Here is a tiny trained network, its code and every weight. The questions are about switching its units off for an input and a class, where a switched-off unit gives its printed mean instead of its output.

import numpy as np


def w(rows, s, z=0):
    codes = np.array(rows[::2]) - 128.0
    scale = np.full(codes.shape[1], s)
    scale[-1] = z or s
    return codes * scale


def f(y):
    return y / 2 * (1 + np.tanh(0.7978845608 * (y + 0.044715 * y**3)))


def log_softmax(a):
    a = a - a.max(-1, keepdims=True)
    return a - np.log(np.exp(a).sum(-1, keepdims=True))


def net(x, mask):
    res = np.array(x, float).reshape(1, 8) / 4 @ E
    y = f(res @ A[0][:, :-1].T + A[0][:, -1])
    res = res + np.where(mask, y, B[0][:, -1]) @ B[0][:, :-1]
    return log_softmax(res[-1] @ U[:, :-1].T + U[:, -1])


A, B = {}, {}
E = w([
[185,119,188,14,162,185],'x0',
[2,230,62,41,181,66],'x1',
[124,138,130,135,125,139],'x2',
[121,130,129,130,126,133],'x3',
[124,128,120,130,135,135],'x4',
[132,111,138,118,124,104],'x5',
[131,129,127,127,130,128],'x6',
[141,107,9,58,24,130],'x7',
],0.0099)
A[0] = w([
[5,117,60,85,120,84,141],'n1',
[134,163,67,154,62,111,68],'n2',
[169,176,203,62,187,181,182],'n3',
[84,178,34,139,112,62,143],'n4',
[165,162,90,59,32,126,125],'n5',
[131,211,144,95,154,132,110],'n6',
[185,122,82,37,109,171,97],'n7',
[113,149,164,223,153,55,187],'n8',
[86,206,94,73,165,54,187],'n9',
[123,100,192,4,32,201,172],'n10',
[108,167,54,81,162,93,137],'n11',
[186,54,151,158,182,196,246],'n12',
[179,111,37,197,93,132,234],'n13',
[71,92,64,140,58,124,77],'n14',
[203,109,222,152,150,199,253],'n15',
[92,141,185,223,160,62,194],'n16',
[110,52,140,131,62,111,226],'n17',
[96,166,10,113,156,110,93],'n18',
[93,139,201,71,176,104,110],'n19',
[54,207,92,78,163,91,189],'n20',
],0.011,0.0053)
B[0] = w([
[113,162,228,70,68,142,209],'n1',
[159,91,106,108,61,29,162],'n2',
[166,134,192,89,188,77,210],'n3',
[111,131,186,99,53,162,201],'n4',
[48,124,143,181,82,147,190],'n5',
[127,127,138,59,185,80,159],'n6',
[22,160,79,178,165,198,184],'n7',
[44,120,101,175,178,185,193],'n8',
[111,162,183,65,173,148,215],'n9',
[57,97,114,200,184,105,214],'n10',
[98,149,222,129,164,166,188],'n11',
[88,24,169,155,100,89,228],'n12',
[113,150,61,212,39,125,202],'n13',
[202,115,188,90,74,99,171],'n14',
[140,2,165,123,104,71,250],'n15',
[50,121,94,160,222,141,201],'n16',
[118,102,70,187,85,100,179],'n17',
[130,85,204,111,95,135,188],'n18',
[148,183,165,54,170,71,172],'n19',
[113,193,203,38,148,149,220],'n20',
],0.0094,0.017)
U = w([
[46,65,99,197,176,129,238],'0',
[139,66,252,70,108,76,191],'1',
[5,181,177,91,206,148,87],'2',
[183,181,159,2,250,37,2],'3',
[187,128,69,175,17,62,31],'4',
],0.0089,0.0048)

Each question gives the input, the list of numbers given to net, and the class t.
The units are the neurons (one row each of A and B). Each row of codes is followed by its name. A weight is (code - 128) times the scale printed after its matrix; where a second scale follows, it is the last column's (A, B and U).
mask holds one flag per neuron, in row order. A switched-off neuron (its flag False) gives its mean, the last column of its row in B, instead of its output. The means were averaged over made-up inputs and are rounded, as every weight is.
A unit's drop is (log p(t) with every unit on - log p(t) with that unit switched off) / (log p(t) with every unit on - log p(t) with every unit switched off).
most important unit: the unit with the biggest drop
top k neurons: the k neurons with the biggest drops, biggest first
drop when u is switched off: that unit's drop, to one decimal
input [0,-6,-3,4,-2,-5,4,-2], class 0: top 2 neurons	[n1 n20]
input [7,0,5,8,-5,-1,5,1], class 0: most important unit	n10
input [2,-4,-8,-4,-7,-5,5,7], class 0: top 2 neurons	[n7 n10]
input [4,1,0,-6,-1,6,-1,-8], class 3: top 2 neurons	[n19 n3]
input [-5,-3,-7,2,8,-6,-1,0], class 0: top 3 neurons	[n8 n16 n1]
input [1,3,-2,-5,4,5,4,3], class 2: top 2 neurons	[n15 n12]
input [-6,-6,-1,5,-1,-4,0,0], class 0: top 2 neurons	[n8 n16]
input [-7,0,5,5,3,-2,0,4], class 4: drop when n13 is switched off	0.4
input [1,8,-4,0,-7,7,-3,-6], class 3: drop when n7 is switched off	0.1
input [6,1,5,-7,-8,-3,-6,8], class 2: drop when n15 is switched off	0.3
